Here is a tiny trained network, its code and every weight. The questions are about switching its units off for an input and a class, where a switched-off unit gives its printed mean instead of its output.

import numpy as np


def w(rows, s, z=0):
    codes = np.array(rows[::2]) - 128.0
    scale = np.full(codes.shape[1], s)
    scale[-1] = z or s
    return codes * scale


def f(y):
    return y / 2 * (1 + np.tanh(0.7978845608 * (y + 0.044715 * y**3)))


def log_softmax(a):
    a = a - a.max(-1, keepdims=True)
    return a - np.log(np.exp(a).sum(-1, keepdims=True))


def net(x, mask):
    res = np.array(x, float).reshape(1, 7) / 4 @ E
    y = f(res @ A[0][:, :-1].T + A[0][:, -1])
    res = res + np.where(mask, y, B[0][:, -1]) @ B[0][:, :-1]
    return log_softmax(res[-1] @ U[:, :-1].T + U[:, -1])


A, B = {}, {}
E = w([
[127,110,80,224,146,97],'x0',
[155,206,211,173,104,85],'x1',
[183,30,186,126,2,218],'x2',
[237,115,210,80,179,19],'x3',
[106,213,160,201,180,148],'x4',
[171,217,30,192,103,51],'x5',
[83,57,192,237,65,76],'x6',
],0.0044)
A[0] = w([
[157,70,140,189,114,31,193],'N0',
[133,112,172,162,130,130,208],'N1',
[150,119,139,111,100,130,189],'N2',
[93,117,155,149,103,147,185],'N3',
[99,148,75,145,117,129,185],'N4',
[101,122,67,95,124,155,225],'N5',
[172,115,160,111,111,130,192],'N6',
[125,101,132,176,126,141,195],'N7',
[140,108,160,126,113,127,240],'N8',
[118,108,111,58,190,134,179],'N9',
[52,72,244,180,76,157,164],'N10',
[131,101,135,43,178,136,233],'N11',
[89,107,163,115,139,123,211],'N12',
[191,125,194,67,106,125,178],'N13',
[137,110,115,173,119,72,163],'N14',
[154,132,150,128,124,140,192],'N15',
[119,129,130,156,103,109,150],'N16',
[117,136,149,115,157,97,178],'N17',
[94,139,81,128,110,126,202],'N18',
[186,94,135,59,93,144,196],'N19',
[125,134,86,137,101,142,183],'N20',
[120,128,112,102,157,125,144],'N21',
[144,94,132,78,131,149,225],'N22',
[133,225,75,197,138,149,222],'N23',
[149,214,150,140,197,131,178],'N24',
[142,123,136,164,128,86,161],'N25',
[140,133,143,117,97,136,157],'N26',
[190,113,158,99,112,135,166],'N27',
[115,163,155,95,196,112,180],'N28',
[156,174,120,135,146,130,102],'N29',
[138,187,168,125,189,110,253],'N30',
[131,181,139,133,178,120,183],'N31',
[129,93,68,76,149,162,139],'N32',
[123,105,123,122,147,144,164],'N33',
[201,121,146,112,83,119,220],'N34',
[87,110,66,149,125,143,218],'N35',
[67,155,28,161,87,123,198],'N36',
[129,152,121,139,126,133,162],'N37',
],0.011,0.0022)
B[0] = w([
[251,110,174,75,110,159,196],'N0',
[136,115,157,129,102,162,161],'N1',
[127,146,113,139,100,122,155],'N2',
[102,108,142,150,123,155,169],'N3',
[132,96,84,155,149,124,164],'N4',
[130,154,88,126,183,170,189],'N5',
[127,143,114,134,76,114,164],'N6',
[136,104,135,129,132,161,161],'N7',
[126,136,133,136,83,140,167],'N8',
[85,148,120,62,163,145,179],'N9',
[57,89,194,187,50,249,254],'N10',
[90,185,118,56,138,141,200],'N11',
[98,104,143,114,107,143,161],'N12',
[98,148,71,113,45,85,196],'N13',
[191,107,139,104,135,136,158],'N14',
[123,139,131,138,102,126,146],'N15',
[149,118,135,131,134,144,144],'N16',
[118,95,138,95,122,117,145],'N17',
[136,104,89,144,148,141,162],'N18',
[140,225,94,145,96,95,208],'N19',
[128,112,93,140,137,132,158],'N20',
[111,121,122,108,148,135,138],'N21',
[115,202,128,126,123,138,188],'N22',
[151,131,145,242,197,74,214],'N23',
[103,114,198,144,167,50,188],'N24',
[173,118,155,109,133,136,150],'N25',
[125,143,116,144,109,131,145],'N26',
[123,157,108,133,76,98,170],'N27',
[82,88,143,83,134,82,169],'N28',
[117,129,158,152,146,111,140],'N29',
[100,99,184,101,132,70,188],'N30',
[115,105,160,126,155,77,165],'N31',
[130,199,118,102,177,179,189],'N32',
[120,132,132,113,135,143,145],'N33',
[151,141,111,146,67,89,180],'N34',
[123,91,71,132,147,148,184],'N35',
[144,60,26,172,142,129,211],'N36',
[129,126,134,146,140,121,137],'N37',
],0.027,0.0071)
U = w([
[159,183,91,131,48,72,255],'0',
[80,97,168,29,152,77,42],'1',
[98,86,189,172,79,209,153],'2',
[148,97,193,198,182,43,81],'3',
[118,183,85,59,185,176,130],'4',
[253,91,162,89,123,128,125],'5',
[175,69,21,189,182,138,117],'6',
],0.0053,0.00069)

Each question gives the input, the list of numbers given to net, and the class t.
The units are the neurons (one row each of A and B). Each row of codes is followed by its name. A weight is (code - 128) times the scale printed after its matrix; where a second scale follows, it is the last column's (A, B and U).
mask holds one flag per neuron, in row order. A switched-off neuron (its flag False) gives its mean, the last column of its row in B, instead of its output. The means were averaged over made-up inputs and are rounded, as every weight is.
A unit's drop is (log p(t) with every unit on - log p(t) with that unit switched off) / (log p(t) with every unit on - log p(t) with every unit switched off).
The circuit of an input: a set's keep is (log p(t) with only the set's units on - log p(t) with every unit switched off) / (log p(t) with every unit on - log p(t) with every unit switched off). Starting from the 12 units with the biggest drops (on a tie, the unit counted first), units are removed one at a time, each time the one whose removal leaves the highest keep (on an exact tie, the one counted first), for as long as the keep stays at least 0.8.
circuit, biggest first: the units of the circuit, biggest drop first
unit that matters most: the unit with the biggest drop
top k neurons: the k neurons with the biggest drops, biggest first
drop when u is switched off: that unit's drop, to one decimal
input [-1,0,-4,2,0,0,8], class 5: top 2 neurons	N0, N14
input [5,-4,-6,4,8,-4,-1], class 1: unit that matters most	N28
input [8,-7,-4,1,3,-1,5], class 6: circuit, biggest first	N36, N35
input [7,-3,0,4,-1,2,-8], class 4: circuit, biggest first	N32, N9
input [0,5,-7,4,5,-6,5], class 1: circuit, biggest first	N28, N30
input [-4,-8,-6,7,6,7,-7], class 1: top 2 neurons	N9, N28
input [5,-1,5,-8,6,5,8], class 6: top 2 neurons	N36, N23
input [-7,-3,8,8,5,0,6], class 0: top 2 neurons	N13, N19
input [-4,-4,3,-2,-8,-7,-1], class 4: top 3 neurons	N32, N11, N9
input [5,2,4,-3,7,6,-6], class 3: top 2 neurons	N23, N24
input [7,4,-5,-2,-5,3,-8], class 3: top 2 neurons	N24, N23
input [-3,0,-2,2,-6,-6,-1], class 4: top 2 neurons	N11, N9
input [-5,1,-8,6,1,4,6], class 3: top 2 neurons	N24, N11
input [-5,3,-2,8,-7,-5,-6], class 0: circuit, biggest first	N13
input [-2,-2,6,5,7,-1,1], class 0: drop when N27 is switched off	0.3
input [-7,2,-8,-7,3,3,8], class 6: drop when N35 is switched off	0.1
input [-5,4,-7,2,-3,6,-4], class 3: drop when N23 is switched off	0.2
